Below are the code and all the weights of a small trained network. Each question names an input and a target symbol and asks about switching units off, where a switched-off unit gives its printed mean instead of its output.

import numpy as np


def w(rows, s, z=0):
    codes = np.array(rows[::2]) - 128.0
    scale = np.full(codes.shape[1], s)
    scale[-1] = z or s
    return codes * scale


def f(y):
    return y / 2 * (1 + np.tanh(0.7978845608 * (y + 0.044715 * y**3)))


def softmax(a):
    e = np.exp(a - a.max(-1, keepdims=True))
    return e / e.sum(-1, keepdims=True)


def log_softmax(a):
    a = a - a.max(-1, keepdims=True)
    return a - np.log(np.exp(a).sum(-1, keepdims=True))


def net(x, mask):
    ids = ['ΘΞΣαβζμτ'.index(c) for c in x.split()]
    T = len(ids)
    res = E[ids] + P[:T]
    r = res
    for j in range(3):
        rows = slice(2 * j, 2 * j + 2)
        q, k, v = (r @ M[0][rows].T for M in (Q, K, V))
        z = softmax(np.where(np.tri(T) > 0, q @ k.T / 2**0.5, -1e9)) @ v
        o = O[0][rows]
        res = res + np.where(mask[j], z, o[:, -1]) @ o[:, :-1]
    y = f(res @ A[0][:, :-1].T + A[0][:, -1])
    res = res + np.where(mask[3:11], y, B[0][:, -1]) @ B[0][:, :-1]
    return log_softmax(res[-1] @ U[:, :-1].T + U[:, -1])


Q, K, V, O, A, B = {}, {}, {}, {}, {}, {}
E = w([
[174,142,215,183,207],'Θ',
[119,157,52,109,39],'Ξ',
[74,205,205,117,99],'Σ',
[210,201,131,65,129],'α',
[191,81,188,149,31],'β',
[215,102,66,168,154],'ζ',
[78,98,116,232,112],'μ',
[78,253,50,170,194],'τ',
],0.011)
P = w([
[73,2,131,12,201],'0',
[149,160,124,163,113],'1',
[151,173,133,168,121],'2',
[146,182,132,180,113],'3',
[156,188,131,183,113],'4',
[153,193,136,189,112],'5',
[152,195,130,191,116],'6',
[155,201,129,194,99],'7',
[163,203,129,202,108],'8',
[159,216,133,200,103],'9',
[166,212,127,205,98],'10',
],0.0059)
Q[0] = w([
[135,213,147,218,87],'head 1',
[206,136,78,179,122],'head 1',
[195,111,182,162,34],'head 2',
[78,10,133,42,154],'head 2',
[70,76,79,48,128],'head 3',
[114,75,161,80,178],'head 3',
],0.011)
K[0] = w([
[117,60,94,25,189],'head 1',
[45,102,243,47,175],'head 1',
[61,148,66,96,241],'head 2',
[191,254,124,247,73],'head 2',
[197,197,197,227,101],'head 3',
[149,213,86,183,48],'head 3',
],0.0089)
V[0] = w([
[97,49,108,185,111],'head 1',
[44,164,186,123,121],'head 1',
[144,182,73,83,210],'head 2',
[255,83,205,97,36],'head 2',
[100,141,64,59,33],'head 3',
[128,149,216,81,121],'head 3',
],0.007)
O[0] = w([
[128,78,116,237,85,133],'head 1',
[35,158,190,118,115,149],'head 1',
[145,69,110,1,206,186],'head 2',
[231,231,138,190,79,5],'head 2',
[99,157,53,60,15,195],'head 3',
[153,186,231,103,101,119],'head 3',
],0.0063,0.0012)
A[0] = w([
[181,178,136,52,126,225],'neuron 1',
[103,163,89,170,147,236],'neuron 2',
[186,46,195,103,72,95],'neuron 3',
[119,2,178,39,119,219],'neuron 4',
[128,149,138,165,173,177],'neuron 5',
[174,88,45,146,115,243],'neuron 6',
[66,154,132,107,63,228],'neuron 7',
[56,104,137,192,100,254],'neuron 8',
],0.008,0.0043)
B[0] = w([
[162,199,122,92,151,209],'neuron 1',
[65,57,105,91,171,248],'neuron 2',
[142,254,93,228,127,168],'neuron 3',
[123,237,98,222,131,255],'neuron 4',
[95,87,142,142,194,186],'neuron 5',
[191,81,57,146,96,223],'neuron 6',
[72,155,137,91,52,218],'neuron 7',
[61,67,160,171,68,234],'neuron 8',
],0.0073,0.0049)
U = w([
[166,81,247,147,224,253],'Θ',
[113,101,44,37,34,180],'Ξ',
[58,154,243,59,103,189],'Σ',
[199,197,122,31,169,45],'α',
[158,195,123,219,86,46],'β',
[219,36,73,121,170,232],'ζ',
[76,2,157,157,109,92],'μ',
[46,189,36,153,207,38],'τ',
],0.0065,0.0025)

Each question gives the input, a string of symbols that net reads in full, and the target symbol t.
The units are the heads (2 rows each of Q, K, V and O) and the neurons (one row each of A and B). Each row of codes is followed by its name. A weight is (code - 128) times the scale printed after its matrix; where a second scale follows, it is the last column's (O, A, B and U).
mask holds one flag per unit, heads first, then neurons. A switched-off unit (its flag False) gives its mean, the last column of its rows in O or B, instead of its output. The means were averaged over made-up inputs and are rounded, as every weight is.
A unit's drop is (log p(t) with every unit on - log p(t) with that unit switched off) / (log p(t) with every unit on - log p(t) with every unit switched off).
The circuit of an input: a set's keep is (log p(t) with only the set's units on - log p(t) with every unit switched off) / (log p(t) with every unit on - log p(t) with every unit switched off). Starting from all 11 units, units are removed one at a time, each time the one whose removal leaves the highest keep (on an exact tie, the one counted first), for as long as the keep stays at least 0.8.
circuit, biggest first: the units of the circuit, biggest drop first
unit that matters most: the unit with the biggest drop
k most important neurons: the k neurons with the biggest drops, biggest first
which heads matter: for each layer, one digit per head in row order, 1 if its drop is at least 0.15 and else 0, layers parted by /
drop of u: that unit's drop, to one decimal
input Θ β β β Σ Θ Θ τ μ, target Θ: unit that matters most	head 3
input Θ μ τ, target Θ: circuit, biggest first	head 3; neuron 4; neuron 5
input ζ ζ Θ, target ζ: circuit, biggest first	head 1; head 3; neuron 4; neuron 7
input τ ζ β, target τ: circuit, biggest first	head 2; neuron 4
input Σ Σ τ, target Σ: circuit, biggest first	head 1; head 3; neuron 4; neuron 6
input Θ β α ζ μ Θ Σ, target Θ: which heads matter	001
input Ξ Ξ ζ Σ, target Ξ: circuit, biggest first	head 3; neuron 7
input τ τ Θ, target τ: which heads matter	010
input Ξ Ξ Θ Ξ μ, target μ: circuit, biggest first	neuron 8; neuron 4
input β Θ ζ β, target β: which heads matter	000
input ζ β Θ Ξ, target ζ: 2 most important neurons	neuron 6; neuron 4
input ζ β Θ β β Σ ζ β Ξ Ξ ζ, target ζ: which heads matter	000
input ζ β ζ Θ ζ, target ζ: drop of head 1	0.1
input β Θ Σ β β, target β: drop of neuron 3	0.4
input μ ζ ζ Θ ζ μ ζ β Θ Σ μ, target μ: drop of neuron 5	0.0
input ζ μ ζ τ τ Ξ, target ζ: unit that matters most	head 1
